Each row comes from the steps of one walk. Every step used is in the known rows, and no mark comes twice. Write the walk behind each row, first mark first.
Each row is shifted at random along 5 fixed directions that mean nothing.
Known rows
bele, nomulum, linasiv, goka, sizak: [-3.05 -0.21 -1.62 -1.08 -2.10  0.13 -1.96 -1.18  1.07 -1.75 -1.44 -0.63
 -0.04 -0.44 -0.20  0.34  0.58  0.70  0.87  0.77 -0.46 -0.57  0.64 -2.81
  1.03 -0.04 -1.34 -1.25  0.47  0.22  1.77  2.46 -2.75 -1.28 -3.69 -0.46
 -2.74 -1.19  0.66 -1.40  0.61  0.58]
sizak, nomulum, kebo, getet, goka, gedin: [-0.89 -1.60 -2.06 -0.78 -0.65 -0.69 -0.22  0.61  0.47 -0.75 -1.22 -0.04
 -0.56 -0.25 -0.37 -0.41  0.74  0.00  1.53 -0.81 -0.84  0.45  1.00 -1.84
 -0.38 -1.28 -2.19 -0.35  0.49  0.02 -0.26  0.41 -0.50 -0.82 -2.59 -0.42
 -1.16  0.03  0.51  0.25  1.55  2.12]
goka, nomulum, kebo, getet, bele, gedin: [-1.75 -0.44 -1.73 -3.13  0.41 -0.23 -2.85  1.23  1.97 -0.34 -2.84 -0.98
 -0.45  1.60  1.03 -0.82  0.17 -0.37  2.06  1.15  3.27 -2.07  1.04 -1.63
  1.30 -1.21 -0.54  0.40  1.56  0.00  1.13 -0.41 -2.87 -1.87 -4.14  0.16
 -3.34 -1.13  0.09  1.88  3.94  3.79]
nomulum, linasiv, goka, sizak, getet: [-3.03 -2.24 -1.58  0.66 -0.71 -1.66 -0.70 -0.94  0.60  2.15 -2.65  1.82
  0.87  0.14 -0.40  0.46  1.41 -2.59  2.07  0.63 -3.62 -1.24 -1.62 -2.47
 -1.18 -0.57  0.42 -1.04  0.85  2.82  0.27  2.52 -1.48  2.14 -1.88  0.25
 -2.79  0.25  1.27 -0.19  1.03  0.76]
sizak, goka, bele, nomulum, kebo, getet: [-3.21 -0.93 -1.52 -1.61 -3.75  1.00 -0.11 -2.93  0.42 -0.34 -0.52 -1.05
 -0.71 -1.18  0.46 -0.89 -0.14  0.64 -0.57 -2.24 -1.05 -0.72  1.44 -1.23
  1.37 -0.07  0.16 -0.35  1.02 -0.59  2.05 -0.39  1.06 -1.51 -2.10 -2.20
 -0.48  1.17  3.25  0.61 -1.02 -0.35]
kebo, nomulum, linasiv, sizak, getet, gedin, goka, bele: [-1.83  1.40 -1.59  0.24 -1.24 -1.25 -0.71 -1.67 -2.17 -1.61 -2.35 -2.07
 -0.05 -0.20  0.45  2.10 -2.65  0.80 -0.03 -0.56  1.66  5.48  3.36  0.01
 -0.83 -1.13 -1.06 -2.03  1.59 -3.01  1.78 -2.68 -1.21 -0.19 -0.60  0.30
  0.60 -0.33  1.04  3.05 -1.02  1.43]
goka, nomulum, linasiv, kebo, getet, gedin: [-1.32  2.07 -0.88 -2.16 -0.98 -0.15 -1.87 -0.65  1.54 -0.70 -3.25 -3.33
 -0.29  0.44  0.83  1.57 -2.32  0.68 -0.77 -0.39  3.73  2.54  5.24  1.24
  0.57 -1.09 -0.94  0.04  2.16 -3.10  2.60 -3.38 -2.85 -0.79 -1.88 -0.39
 -1.84 -2.06 -0.47  3.72  0.91  1.82]
gedin, goka, bele, nomulum, linasiv, sizak: [-3.07  1.33 -0.39  0.90 -1.43 -0.57 -1.25 -0.86 -2.31 -0.24 -1.45  1.31
 -0.62 -0.15 -0.26 -0.05 -0.84 -1.96  0.63  0.97 -2.71  0.49 -1.45 -2.22
 -1.42 -1.19  1.93 -1.24  0.23 -0.65  1.26  0.89 -0.94  0.33  0.42  0.65
 -0.54  0.29  2.44 -2.43 -2.05 -0.02]
nomulum, goka, sizak, getet, bele, gedin: [-0.61 -0.14 -0.28  1.23  1.15 -2.00 -2.09  1.76 -0.31 -1.56 -0.89  1.57
 -1.28 -0.78  0.59 -0.87 -1.16 -1.90  0.58 -1.13 -3.11  1.17  2.58 -0.63
 -3.06 -2.76  2.36 -0.53  2.39 -1.96 -0.73  2.10  0.01  0.50  0.93  1.11
  2.22 -1.18 -3.25 -3.14 -1.32  1.46]
getet, bele, gedin, nomulum, goka, sizak: [-1.81 -2.65 -1.72 -0.62  1.18 -1.41 -2.54  2.04 -0.32  0.78 -2.49  2.64
 -0.10  1.05  0.83 -1.72  1.84 -2.99  4.78  2.02 -0.91 -2.76 -1.93 -3.73
 -1.36 -0.66  1.43  0.12  0.35  2.66 -0.10  2.91 -2.16 -0.02 -2.34  1.91
 -2.63 -0.57  0.86 -0.41  3.04  2.70]
getet, bele, nomulum, goka: [-1.44  0.07 -0.66 -0.28 -2.24 -0.31 -1.36  0.39 -0.92 -2.88 -0.02  0.60
 -1.02 -1.89  0.20 -1.08  0.31 -0.03  1.07 -1.07 -1.57  0.48  2.68 -1.38
 -1.77 -0.14 -0.26 -0.01 -0.26 -0.95  0.73  1.89 -0.74 -1.77  1.08 -0.12
  1.16 -0.99  0.12 -2.78 -1.75 -1.17]
nomulum, goka, sizak, getet, gedin: [-1.18 -1.88 -2.47  1.68 -0.29 -1.23 -0.24  0.11  0.41 -0.85  0.02  1.24
 -0.23 -0.59  0.47 -0.94  1.35 -0.75  1.36 -0.89 -4.76  0.02 -0.58 -2.44
 -2.17 -1.90 -0.31 -1.34  0.74  1.01 -0.23  4.70  0.87  0.35 -1.70  0.15
 -0.47  0.19 -1.14 -3.58 -0.13  1.64]
kebo, goka, bele, getet: [-2.14 -1.58 -1.05 -0.56 -0.22 -0.51 -1.04 -1.33 -1.64 -0.62  0.41  0.20
  0.16  0.63  1.29 -0.91  0.86  0.52  0.57  0.12 -0.52 -1.89 -1.78 -2.96
  1.45 -0.92  0.59 -1.40  1.29  0.32  0.85  2.05  0.46 -1.05 -0.78 -0.61
  1.18  0.85  0.68 -0.17  1.42  2.21]
linasiv, kebo, getet, goka, gedin: [-1.95 -4.53 -2.26  0.09 -0.27 -0.66  0.33 -0.48  0.13  2.73 -0.74  0.85
  0.91  0.78  0.24 -0.96  2.25 -1.65  2.79  0.05 -2.79 -2.57 -2.78 -3.60
 -0.80 -0.85 -1.02 -2.16  0.20  2.81  0.17  2.08  0.15  1.16 -2.40 -0.51
 -1.89  2.29  1.21  2.25  2.65  1.56]
sizak, getet, bele, nomulum, linasiv: [-0.95 -2.14 -1.10  0.37  1.36 -1.62 -1.55  1.36 -3.77 -0.67 -2.38  2.36
 -0.45 -1.14  1.68 -0.62  1.39 -3.33  2.15 -0.83 -2.49 -0.99  0.44 -1.56
 -2.29 -1.49  1.35 -0.61  1.38  2.31 -1.03  0.50 -2.43  1.71  2.11  1.00
 -0.49  0.97  1.74  1.43  1.53  1.70]
linasiv, nomulum, kebo, getet, bele, gedin, goka, sizak: [-2.17  0.60  0.21  0.09  1.30 -0.68 -2.27  2.25 -1.22 -0.19 -1.22  0.95
 -0.64  1.04 -0.96 -0.28 -1.03 -1.67  1.41  2.16 -1.01  1.55  0.76 -1.94
 -2.77 -2.48  0.80 -0.69  0.84 -1.95 -0.71  0.31 -0.74  0.57 -0.51  1.79
  0.39 -0.15 -1.71 -1.01 -0.23  1.77]
sizak, nomulum, linasiv, kebo, goka, gedin, getet, bele: [-0.32  1.97 -0.74  0.41 -1.17  0.98 -0.08 -0.45  2.70 -3.02 -1.12 -2.19
 -1.96  0.07 -0.37  0.06 -3.26  2.36 -1.80 -1.40  0.05  3.38  6.46  0.60
 -1.41 -2.38 -1.64 -0.31  2.40 -5.59  0.07 -0.31  0.70 -1.52 -0.76  1.57
  1.95 -1.73 -3.71 -2.48 -1.63 -0.47]
bele, nomulum, kebo, goka, sizak, getet: [-2.64  0.25 -1.54 -1.48 -0.92  0.57 -1.13 -1.05 -0.58 -2.24  0.63 -1.46
 -0.34 -0.83  0.01  0.64 -0.66  2.12 -0.51 -1.12  0.49  1.26  0.79 -1.71
  1.65 -0.63 -1.56 -2.48  0.72 -1.40  1.11  0.23 -1.30 -2.12 -3.75 -2.29
 -1.06  0.67  0.42  0.88 -0.53  1.64]
nomulum, linasiv, kebo, goka, gedin: [-0.36  1.08 -0.57 -0.68 -0.65 -0.26 -0.14 -1.66  1.49  0.11 -0.47 -1.26
 -0.31  1.18 -1.00  0.77 -0.69  1.97 -1.22 -0.71 -0.55  1.39  0.90 -1.47
  0.45 -1.48 -1.48 -0.71  1.04 -1.90  1.13  1.99 -0.78 -0.99 -2.64 -0.23
 -0.28 -1.25 -2.37 -0.75 -0.28  1.09]
linasiv, sizak, getet, bele: [-3.03 -2.92 -3.23  2.11 -2.98  2.02  1.22 -2.78  2.76  0.00  1.09 -1.84
  0.84 -0.63  1.24 -0.50 -0.21  2.08  0.82 -0.12 -1.75  0.98  1.51 -1.05
 -1.45  0.30 -2.28 -3.38  0.28 -0.31  0.27  3.28  2.85 -1.04 -2.75  0.16
 -0.53  2.21  0.01 -1.05 -1.79 -1.97]
gedin, getet, bele, nomulum, kebo, goka: [-2.51 -1.08 -0.93 -0.45  0.05  0.05 -0.75  0.86 -1.10  0.29 -0.57  0.95
  0.01  0.03  0.62 -0.32  0.10 -0.54  1.81  0.26  0.70 -0.53 -0.69 -1.63
 -0.51 -0.65 -0.77 -2.45 -0.01 -0.24  0.04 -0.65 -1.73 -0.79 -0.60  0.33
 -1.69  1.34  0.95  1.46  0.62  0.60]
nomulum, linasiv, kebo, goka: [-1.34 -0.80 -0.91 -1.57 -0.57 -0.49  0.40 -1.76  2.47  2.29 -1.56  1.22
  0.26  0.97 -2.05 -0.20  1.12 -0.88  1.20 -0.30 -2.57 -2.83 -1.96 -2.70
  0.74 -0.82 -1.01 -0.19  0.15  2.17  0.69  2.81 -0.77  0.58 -2.05 -0.29
 -2.61 -0.53  0.20 -0.50  1.95  0.46]
linasiv, goka, sizak, getet, bele: [-4.07 -4.30 -3.01  2.15 -2.15  0.30 -0.28 -1.25  2.31  0.18 -0.60  0.17
  0.68  0.09  1.18 -1.34  1.46 -0.61  2.77  1.01 -3.56 -1.80 -0.32 -2.74
 -1.73  0.29 -0.40 -2.35  0.95  1.71 -0.23  4.04  1.94  0.19 -3.38  0.68
 -0.60  1.93  0.16 -1.65  0.56 -0.63]
goka, bele, getet, gedin, nomulum, kebo: [-3.11 -1.13 -2.12  0.24 -2.16  0.94 -0.60 -1.26 -3.72  0.26  0.89 -0.57
  0.60 -0.45  2.14 -0.16  1.13  1.15  0.24  1.49 -0.74  1.29 -1.05 -3.39
 -0.61 -0.90 -1.09 -0.66 -0.74 -0.26  1.35  2.37 -0.45 -0.80 -2.02 -1.81
 -1.82  1.54  2.71 -0.87 -1.66  1.62]
getet, bele, nomulum, kebo, goka, sizak: [-1.71  1.09  0.36 -1.22 -0.31 -0.51 -2.79  0.74 -1.61 -2.60  0.20 -0.85
 -0.66 -0.82  0.83  0.76 -2.47  0.83  0.33 -0.86  2.30  3.51  4.72  0.29
 -1.26 -0.41  0.55 -1.25  0.98 -4.26  1.06 -2.06 -1.94 -2.32  0.00 -0.97
  2.62 -0.79 -1.35  1.63 -2.73  0.58]
bele, gedin, nomulum, goka, sizak: [-1.82  0.52 -0.39 -0.86  0.43 -1.26 -1.73  0.92 -1.28  1.12 -2.25  0.67
 -0.16 -0.19 -0.66  0.53 -0.42 -1.70  1.42  0.92  0.48  0.84 -1.08 -1.61
  0.44 -0.52  1.39 -0.05  0.45  0.32  0.99 -0.75 -2.38  0.59 -2.16 -0.04
 -2.90 -1.05  1.47  1.34  0.69  2.04]
gedin, goka, sizak, getet, bele, nomulum, kebo: [-4.68 -1.19 -2.22 -1.01 -1.67  0.60 -0.88  0.71  3.95  1.13 -3.12  0.60
 -0.64 -0.69 -0.10 -1.68 -0.44 -3.08  3.11 -0.33 -0.99 -3.50  0.00 -0.54
 -0.30  0.17  1.33 -1.24  1.14  0.88  1.03 -0.72  0.24 -0.26 -3.29  0.76
 -3.86  0.94  2.66 -0.14  1.60 -0.87]
gedin, nomulum, goka, bele, getet: [-4.78  0.91 -1.98 -1.07 -3.27  0.89 -0.02 -1.20  0.97 -0.44 -1.32 -0.51
  0.26  0.13  0.25 -0.65  0.69  0.60  0.58  1.54  0.05 -1.24 -0.92 -2.01
  1.39  0.58 -0.95 -0.78 -0.66  1.04  2.11  1.75 -0.10 -1.21 -3.78 -0.16
 -4.75  0.01  2.81 -1.96  0.75 -0.13]
sizak, getet, bele, nomulum: [-0.89 -0.73 -0.53  0.53  0.88 -0.85 -1.64  1.12 -3.56 -2.23 -1.37 -0.30
 -0.58 -1.41  2.67  0.05 -0.65 -1.14  0.48 -1.21  0.77  1.68  3.60  0.82
 -1.64 -0.84  1.01 -1.59  2.03 -1.09 -0.58 -2.18 -1.48  0.17  1.88  0.66
  1.51  0.94  0.21  3.23  0.06  0.96]
nomulum, goka, bele, gedin: [-0.54  1.45  0.84 -0.80  0.29 -2.37 -2.70  1.13 -0.34 -0.56 -2.30  1.63
 -1.51  0.19 -0.23 -1.22 -0.75 -2.32  0.49 -0.01 -1.48 -0.76  1.53 -1.07
 -1.28 -2.31  3.00  2.26  1.84 -1.49  0.60  1.15 -1.02  0.08  1.43  0.67
  1.05 -2.76 -1.71 -2.86 -0.17  1.87]
goka, gedin, getet, bele: [-1.35 -3.19 -2.46  1.00 -0.10  0.70 -0.29  1.63  2.03  1.21 -1.46  0.55
 -0.33  1.56  1.34 -1.99  1.46 -0.88  2.46  0.98 -0.98 -2.67 -1.72 -2.29
 -1.62 -0.80  0.06  0.23  0.59  1.17  0.07  1.97 -0.01  0.00 -2.50  2.04
 -2.81  1.09  0.60 -1.45  2.27  1.17]
gedin, nomulum, linasiv, kebo, goka, bele, getet: [-4.26  1.35 -1.18 -0.79 -2.02  0.56  0.36 -2.80 -2.70  0.92 -0.63 -1.21
  1.20  0.53  0.28  1.97 -0.55  1.55 -0.98  1.28  0.93  2.47 -1.04 -2.08
  1.46  0.14 -1.42 -2.68 -0.43 -0.30  2.12 -0.26 -1.66 -0.18 -3.22 -1.38
 -3.52  1.16  2.86  2.44 -0.98  0.64]
gedin, getet, bele, nomulum, linasiv, goka, sizak: [-3.32 -2.07 -1.53  1.34 -0.79  0.53 -1.15  0.83  0.57 -0.04 -1.18  1.84
 -0.21 -0.19  0.67 -1.08  0.13 -1.63  2.30  1.25 -2.58 -1.29 -0.11 -2.65
 -2.58 -1.26  0.17 -1.90  0.42  0.15 -0.19  2.22 -1.12  0.60 -0.33  1.71
 -1.66  0.95  0.39 -2.81 -0.28 -0.64]
gedin, getet, goka, bele: [-0.89 -1.74  0.23  1.08  1.84 -1.13 -2.08  3.22 -0.10  0.52 -2.47  3.16
 -1.06  0.53  1.32 -1.98 -0.06 -4.24  3.07  1.13 -1.81 -2.88 -0.14 -0.97
 -3.01 -2.25  2.42  0.10  1.28  0.29 -1.31  0.13 -0.80  1.32  3.15  2.93
  0.54 -0.12 -0.69 -1.73  2.19  1.36]
linasiv, sizak, getet, bele, gedin, goka, nomulum, kebo: [-3.85 -3.12 -3.04 -0.02 -0.34 -0.42 -1.52 -0.04  1.72  2.12 -3.10  0.31
  0.37  0.89  0.79 -0.65  1.07 -2.70  4.10  1.43 -0.82 -2.54 -1.51 -2.67
 -0.82 -0.59 -0.07 -2.52  1.29  2.30  0.46  1.47 -1.17 -0.08 -4.28  1.07
 -4.39  1.12  1.81  2.29  2.94  2.01]

Which walk is each row?
[-1.92 -0.79 -0.96  0.49 -1.68  0.06 -0.59 -1.77 -3.23  0.00 -0.58 -0.29
 -0.61 -0.65  1.59  0.06  0.51 -0.44 -0.50 -0.77 -2.29  1.12  1.03 -2.15
 -0.74 -1.53  0.38 -1.10  1.27 -0.85  1.12  1.19 -0.17 -0.13 -0.70 -0.55
  0.22  0.70  1.51  0.43 -1.01  1.25] : sizak, goka, bele, getet, gedin, nomulum, linasiv, kebo
[-2.44 -2.38 -2.49  0.77  0.01  0.44 -0.51  0.49  2.83  0.00 -1.44  0.36
  0.13  0.76  1.30 -0.33  0.02 -0.39  2.21  1.03 -0.68 -1.08  0.38 -2.00
 -0.94 -1.36 -2.03 -3.28  1.06 -0.25 -0.36  2.02 -0.89 -0.58 -3.46  1.60
 -2.92  0.36 -1.38 -0.60  2.14  1.19] : gedin, getet, goka, sizak, nomulum, linasiv, kebo
[-2.60 -0.68 -1.40  0.52 -3.10 -1.28 -0.46 -1.87 -3.18 -0.20 -2.19 -0.55
  0.14 -2.28  0.29  1.51  0.17 -0.79  0.24 -0.66 -1.69  3.24  2.98 -1.45
 -1.29 -0.43 -1.00  0.06  0.77 -0.86  1.31 -0.79 -1.44  0.83  0.61 -1.45
 -0.34 -0.55  2.89  1.46 -1.88 -0.03] : sizak, nomulum, linasiv, goka, bele, getet, gedin
[-0.92 -1.74 -0.19  0.93  0.96  0.43 -0.85  0.11  1.82  0.10 -0.04  0.75
 -1.52 -0.17 -0.78 -1.70 -2.16 -1.51  0.71 -1.37 -4.17 -0.86  2.39 -1.37
 -2.59 -2.77  2.26 -0.48  2.65 -2.24 -1.02  1.45  2.54  1.18  0.96  0.55
  3.76  0.65 -3.01 -2.02 -1.04 -0.10] : linasiv, kebo, goka, sizak, getet, bele, gedin
[-2.97 -1.52 -0.75 -1.29 -2.35  0.13 -0.89 -0.33 -0.26  1.81 -2.41  0.72
 -1.03 -1.41  0.21 -1.20  0.68 -3.08  1.56 -1.30 -1.97 -2.13  0.99 -1.07
 -0.42 -0.47  1.80  1.43  0.97  0.77  1.51 -1.16  0.24  0.42 -0.18 -0.92
 -1.52  0.31  3.89  1.00  0.51  0.24] : sizak, goka, bele, getet, gedin, nomulum, kebo
[-1.21 -1.26 -0.29  0.65 -0.05 -1.11 -1.22  0.64  2.14  2.33 -3.09  1.88
 -0.75  0.43 -0.85 -0.15 -0.60 -3.37  1.91 -0.60 -2.87 -0.53  1.21 -0.76
 -2.99 -1.82  1.73 -0.06  1.63 -0.14  0.47  0.66 -1.25  1.54  0.57  2.18
 -1.08 -1.04 -0.28 -0.87 -0.02  0.19] : nomulum, linasiv, sizak, goka, gedin, getet, bele
[-1.15  0.85 -1.33 -0.31 -0.02 -1.31 -2.13  0.60 -1.44 -1.13 -3.88 -1.58
 -1.01 -1.09  2.47 -0.03 -0.94 -1.33  0.88 -1.10  2.00  1.64  3.76  0.96
 -0.48 -1.65  0.53 -0.78  2.72 -1.93  1.05 -2.55 -2.13 -0.45  0.11  1.41
 -0.60 -0.86  0.54  3.07  1.64  2.16] : sizak, getet, gedin, goka, bele, nomulum, linasiv
[-2.03 -1.32 -1.76 -1.07 -1.07  0.69 -1.58 -0.34  1.69 -1.59 -0.66  0.71
 -0.77 -0.84 -0.50 -1.14  0.26 -0.22  1.28 -0.35 -3.05 -1.87  0.81 -3.61
 -0.47 -2.01 -1.14 -1.29  0.64  0.22  0.74  3.84 -1.52 -0.49 -1.87 -0.16
 -1.38 -0.51 -0.36 -3.47  0.75  0.66] : bele, nomulum, linasiv, kebo, getet, goka, sizak
[-0.68 -1.01 -1.69 -0.35  1.16 -0.56 -0.62  0.85  1.20  0.63 -3.57  0.03
 -0.83  0.08  0.14 -0.98  0.40 -2.08  2.49 -0.61 -0.98 -1.22  1.40 -0.69
 -0.77 -2.00 -0.48 -0.27  1.80  1.21 -0.37 -0.01 -0.63  1.21 -0.69  2.11
 -1.76 -0.21 -0.08  1.74  4.05  2.14] : sizak, getet, gedin, nomulum, linasiv, kebo, goka
[-2.30  0.00 -1.43  0.25 -3.55  1.25  0.79 -4.20 -1.43  0.28  0.28 -1.81
 -0.51 -0.87  0.66  0.05 -1.15  2.32 -2.26 -1.66 -1.62  2.85  1.26 -1.81
  0.74 -1.10 -0.31 -1.28  1.13 -2.22  1.60  0.94  1.65 -0.96 -2.13 -1.51
  0.68  1.28  1.83 -0.16 -3.01 -0.33] : sizak, goka, bele, gedin, nomulum, linasiv, kebo, getet
[-2.78 -1.54 -1.74 -1.17 -1.28 -0.41 -1.65 -1.56 -2.32  0.74 -2.04  0.78
  0.11 -0.07  0.97 -0.57  0.43 -1.64  1.36  0.36 -2.00 -0.85  0.14 -3.43
 -1.06 -1.71  0.92  0.65  0.74  0.79  1.87  0.88 -1.97  1.21 -0.06 -1.24
 -1.71  0.65  3.22  0.73 -0.08  1.83] : goka, bele, nomulum, linasiv, kebo, getet, gedin
[-1.19 -2.56 -2.60  0.77 -1.73  1.08  0.03 -0.24  0.10 -1.04  0.41 -0.25
 -1.26  0.17  1.02 -1.49  2.15  1.23  0.66 -1.20 -2.50 -1.01 -1.31 -3.35
 -0.31 -1.04 -1.60 -1.48  0.50  0.26  0.25  3.46  0.22 -2.31 -4.21  0.25
 -1.44  1.35  0.64 -2.07  0.64  1.39] : sizak, goka, gedin, getet, bele, nomulum, kebo
[-2.69 -2.12 -2.15 -0.29 -2.46  1.13  0.90 -0.56  3.00  2.98 -1.28  1.74
 -1.10 -2.17 -2.96 -2.27 -0.07 -2.42  2.03 -1.21 -5.08 -2.76 -2.70 -3.18
 -0.28 -1.32  0.86  0.94  0.01  1.34  0.23  1.73  2.22  1.28 -1.76 -0.85
 -2.40  1.06  3.72 -4.07 -0.57 -1.45] : bele, gedin, goka, sizak, nomulum, kebo, getet
[-1.59 -1.95 -3.22  0.91 -1.90  0.17  0.58 -1.36  1.01  1.16 -0.77 -0.20
  0.30 -0.50 -0.30 -0.98  1.09 -0.04  2.16 -0.23 -2.73  0.13 -1.90 -3.12
 -0.84 -1.77 -2.11 -2.14 -0.23  1.20  1.06  3.09  0.68  0.12 -1.54  0.81
 -1.59  1.07  2.01 -2.00  0.90  0.78] : kebo, getet, gedin, goka, nomulum, linasiv, sizak
[-2.71 -1.15 -1.11  0.84 -2.27  0.12 -0.74 -1.16 -0.96 -1.18  0.56 -0.01
  0.08 -1.84  0.38 -0.36 -1.44  0.67  0.14 -1.05 -2.08  2.74  2.87 -1.48
 -2.22 -1.31 -0.07 -2.17  0.66 -2.19  0.70  1.05  0.42  0.18  1.25 -0.32
  2.55  1.13  0.25 -1.91 -3.34 -1.48] : kebo, getet, bele, nomulum, linasiv, goka, sizak
[ 0.35  1.18 -0.06 -0.40  0.83 -0.38 -3.09  2.00  1.06 -1.81 -2.34  0.10
 -2.17  0.74  0.75 -1.74 -1.05 -0.98  1.48  0.84  0.37 -0.63  2.82 -1.45
 -1.63 -2.55  1.00  0.56  2.12 -2.83 -0.27  2.03 -1.61 -1.91 -0.42  3.09
  1.26 -2.64 -3.44 -3.10  1.22  1.49] : getet, bele, gedin, goka, nomulum, linasiv, kebo
[-0.89 -0.09 -1.25  0.06 -1.51  0.31  0.57 -0.76  1.31 -0.15 -1.86  0.78
 -1.49 -1.28 -1.67 -1.18 -0.96 -1.06  0.50 -1.25 -3.60  0.08  2.19 -1.82
 -1.54 -2.36 -0.66  0.23  1.13 -1.15 -0.52  1.44  0.85  0.68  0.35  1.06
  0.13 -0.48  0.15 -3.16 -0.64 -1.10] : sizak, nomulum, linasiv, kebo, getet, bele, gedin, goka
[ 0.90  1.17  1.19  0.65  2.81 -1.77 -2.20  2.72 -1.93  0.43 -2.44  2.03
 -1.40  0.05 -1.44  0.32 -1.91 -3.69  2.02  0.10 -2.46  2.57  2.29 -0.45
 -3.99 -3.12  2.39  1.32  0.99 -1.67 -0.40 -1.31 -1.81  2.71  3.36  2.00
  2.10 -1.72 -1.38 -0.35 -0.37  2.16] : getet, gedin, nomulum, linasiv, kebo, goka, sizak
[-3.16 -0.81 -1.75 -0.01 -0.23 -0.93 -2.41  1.04  0.92 -1.78 -2.48 -0.33
 -0.29  0.75  0.59 -0.45  0.52 -0.92  1.98  1.66 -0.68 -0.03  2.12 -2.00
 -1.59 -0.92 -0.05 -0.63  1.78 -0.19  0.37  2.11 -0.81 -0.46 -2.86  1.75
 -1.69 -1.26 -1.62 -0.34  1.90  1.93] : linasiv, nomulum, goka, sizak, getet, bele, gedin
[-2.30 -0.35 -0.10  1.05 -0.04 -0.68 -1.58  1.33  1.69  0.76 -2.89  0.93
 -1.08 -1.07 -0.77 -0.72 -2.28 -3.51  2.11 -0.26 -2.16  0.62  3.71  0.61
 -3.50 -1.69  2.35 -0.51  1.93 -1.30 -0.25 -0.82  0.41  1.76  1.89  2.18
  0.39 -0.66 -0.81 -0.55 -0.82 -0.85] : linasiv, sizak, getet, bele, gedin, nomulum, goka
[-3.31 -0.69 -3.80 -2.00 -3.03  1.43 -0.72 -3.53  2.05 -1.86 -0.69 -4.23
  0.51 -0.69  1.40  1.00 -0.12  4.16 -0.20 -1.10  2.45  1.43  2.63 -2.15
  2.97  0.12 -4.19 -3.38  1.27 -1.48  3.01  1.44 -1.88 -3.28 -6.85 -2.02
 -3.58 -0.14  0.46  2.76  0.99  1.35] : bele, nomulum, linasiv, kebo, goka, sizak, getet, gedin
[-2.54 -0.47 -1.52  0.60 -3.02 -0.54 -0.84 -2.72 -0.23  1.15 -1.49 -1.34
  0.44 -1.98  0.70  1.47 -1.61  0.62 -0.25 -1.17 -0.70  3.98  3.04 -0.54
 -1.24 -0.73 -0.64 -1.41  1.14 -2.02  1.70  0.62 -0.95 -0.28 -0.41 -1.18
 -0.33 -0.68  0.85  0.83 -3.13 -0.47] : nomulum, linasiv, sizak, getet, goka, bele, gedin
[-0.56 -2.75 -1.89  0.68  0.57 -0.45 -1.29  0.85 -1.72  1.24 -1.38  1.82
 -0.53 -0.17  0.41 -0.83  2.14 -1.57  2.32  0.98 -2.99 -1.84 -3.50 -5.00
 -0.80 -2.42 -1.00 -1.02  0.32  1.98 -0.66  3.97 -2.58  0.29 -1.50  0.56
 -2.70  0.02  0.57 -1.55  2.34  2.80] : bele, gedin, getet, goka, nomulum, linasiv, kebo
